Below are the code and all the weights of a small trained network. Each question names an input and a class and asks about switching units off, where a switched-off unit gives its printed mean instead of its output.

import numpy as np


def w(rows, s, z=0):
    codes = np.array(rows[::2]) - 128.0
    scale = np.full(codes.shape[1], s)
    scale[-1] = z or s
    return codes * scale


def norm(h):
    return h / np.sqrt((h * h).mean(-1, keepdims=True) + 1e-5)


def f(y):
    return y / 2 * (1 + np.tanh(0.7978845608 * (y + 0.044715 * y**3)))


def log_softmax(a):
    a = a - a.max(-1, keepdims=True)
    return a - np.log(np.exp(a).sum(-1, keepdims=True))


def net(x, mask):
    res = np.array(x, float).reshape(1, 6) / 4 @ E
    u = 0
    for l in range(4):
        y = f(norm(res) @ A[l][:, :-1].T + A[l][:, -1])
        res = res + np.where(mask[u : u + 3], y, B[l][:, -1]) @ B[l][:, :-1]
        u += 3
    return log_softmax(norm(res)[-1] @ U[:, :-1].T + U[:, -1])


A, B = {}, {}
E = w([
[135,112,48,64,187,208,158,66,93,155,113],'x0',
[115,78,96,132,176,139,113,158,149,8,99],'x1',
[103,114,149,105,93,97,182,60,71,111,72],'x2',
[122,129,124,116,135,118,131,142,128,134,123],'x3',
[130,133,120,116,122,122,127,124,126,120,142],'x4',
[126,122,131,124,129,126,121,118,132,125,135],'x5',
],0.014)
A[0] = w([
[138,152,129,113,117,135,140,91,112,236,150,35],'0.n1',
[134,163,167,135,73,99,130,123,127,222,158,254],'0.n2',
[148,164,124,119,130,181,120,124,144,254,189,116],'0.n3',
],0.025,0.0026)
B[0] = w([
[83,204,151,131,5,128,135,129,131,148,129,235],'0.n1',
[149,53,111,76,231,158,160,109,130,99,115,252],'0.n2',
[145,138,98,193,142,96,82,144,112,120,140,246],'0.n3',
],0.016,0.024)
A[1] = w([
[88,113,144,62,73,117,232,6,52,111,25,136],'1.n1',
[111,90,187,108,64,45,220,57,67,69,44,39],'1.n2',
[165,174,164,160,83,162,95,145,151,190,180,1],'1.n3',
],0.018,0.0026)
B[1] = w([
[138,31,209,62,183,136,185,116,161,121,78,254],'1.n1',
[91,202,44,250,16,29,97,153,66,102,166,217],'1.n2',
[129,32,70,149,137,23,162,124,158,115,140,151],'1.n3',
],0.011,0.026)
A[2] = w([
[175,95,108,98,197,207,130,131,174,192,171,4],'2.n1',
[192,118,62,129,250,193,96,118,100,140,143,37],'2.n2',
[139,131,191,122,75,133,101,245,231,121,169,204],'2.n3',
],0.021,0.0004)
B[2] = w([
[142,199,84,187,173,167,25,125,118,121,125,196],'2.n1',
[93,186,188,9,141,209,143,140,150,177,147,254],'2.n2',
[162,57,167,140,115,46,197,89,164,108,143,175],'2.n3',
],0.011,0.02)
A[3] = w([
[104,147,196,118,2,125,162,80,117,139,72,3],'3.n1',
[157,153,177,137,70,113,146,123,202,207,174,76],'3.n2',
[160,45,179,80,150,134,189,59,152,61,92,93],'3.n3',
],0.026,0.0033)
B[3] = w([
[154,227,150,53,249,220,48,142,188,176,195,209],'3.n1',
[107,68,144,95,143,151,190,96,54,105,40,153],'3.n2',
[147,40,92,162,75,138,170,125,103,117,92,253],'3.n3',
],0.013,0.03)
U = w([
[136,138,158,53,175,183,111,136,138,151,162,118],'0',
[142,9,146,98,130,119,196,125,100,100,98,30],'1',
[126,162,110,192,58,62,81,156,100,129,160,255],'2',
],0.014,0.00054)

Each question gives the input, the list of numbers given to net, and the class t.
The units are the neurons (one row each of A and B). Each row of codes is followed by its name. A weight is (code - 128) times the scale printed after its matrix; where a second scale follows, it is the last column's (A, B and U).
mask holds one flag per neuron, layer by layer. A switched-off neuron (its flag False) gives its mean, the last column of its row in B, instead of its output. The means were averaged over made-up inputs and are rounded, as every weight is.
A unit's drop is (log p(t) with every unit on - log p(t) with that unit switched off) / (log p(t) with every unit on - log p(t) with every unit switched off).
The circuit of an input: a set's keep is (log p(t) with only the set's units on - log p(t) with every unit switched off) / (log p(t) with every unit on - log p(t) with every unit switched off). Starting from all 12 units, units are removed one at a time, each time the one whose removal leaves the highest keep (on an exact tie, the one counted first), for as long as the keep stays at least 0.8.
units of the circuit, in order: the units of the circuit, biggest drop first
most important unit: the unit with the biggest drop
k most important neurons: the k neurons with the biggest drops, biggest first
top k neurons in layer l: the k neurons of layer l with the biggest drops, biggest first
drop when u is switched off: that unit's drop, to one decimal
input [1,-1,2,-5,6,7], class 0: units of the circuit, in order => 3.n1
input [4,-6,7,4,0,4], class 0: 2 most important neurons => 0.n1, 3.n1
input [1,-1,4,3,-4,-8], class 0: 3 most important neurons => 3.n1, 1.n2, 0.n2
input [-4,2,4,2,-5,-2], class 2: 2 most important neurons => 1.n2, 0.n2
input [3,-4,-5,2,3,7], class 2: 2 most important neurons => 0.n3, 0.n1
input [4,-1,8,-3,0,6], class 0: 4 most important neurons => 3.n1, 0.n2, 1.n2, 1.n1
input [-4,3,5,-3,-7,3], class 2: 3 most important neurons => 1.n2, 0.n2, 0.n1
input [4,-6,-5,4,-2,0], class 2: top 2 neurons in layer 0 => 0.n3, 0.n1
input [1,-1,4,7,7,4], class 0: 3 most important neurons => 3.n1, 0.n2, 1.n2
input [-5,3,-6,-5,4,-1], class 1: 3 most important neurons => 0.n2, 1.n2, 0.n3
input [-5,2,-7,-6,-6,8], class 1: 2 most important neurons => 0.n2, 1.n2
input [2,-5,8,-4,7,-4], class 0: 2 most important neurons => 3.n1, 0.n1
input [5,0,-6,-4,-4,7], class 2: 3 most important neurons => 0.n2, 1.n1, 3.n1
input [0,1,4,2,-2,0], class 2: 3 most important neurons => 1.n2, 0.n2, 0.n1
input [0,2,3,1,-1,6], class 2: units of the circuit, in order => 1.n2
input [7,-5,6,-2,3,-6], class 0: 2 most important neurons => 0.n1, 3.n1
input [3,7,-2,5,-8,3], class 0: 3 most important neurons => 1.n2, 0.n1, 1.n1
input [4,0,3,7,-6,0], class 0: drop when 1.n2 is switched off => 0.2
input [4,5,0,3,8,0], class 0: drop when 0.n2 is switched off => 0.1
input [6,-4,-5,1,3,-4], class 2: most important unit => 0.n3
input [3,-2,4,8,6,-4], class 0: drop when 3.n1 is switched off => 3.7
input [2,2,0,5,-8,-5], class 0: drop when 2.n1 is switched off => 1.9
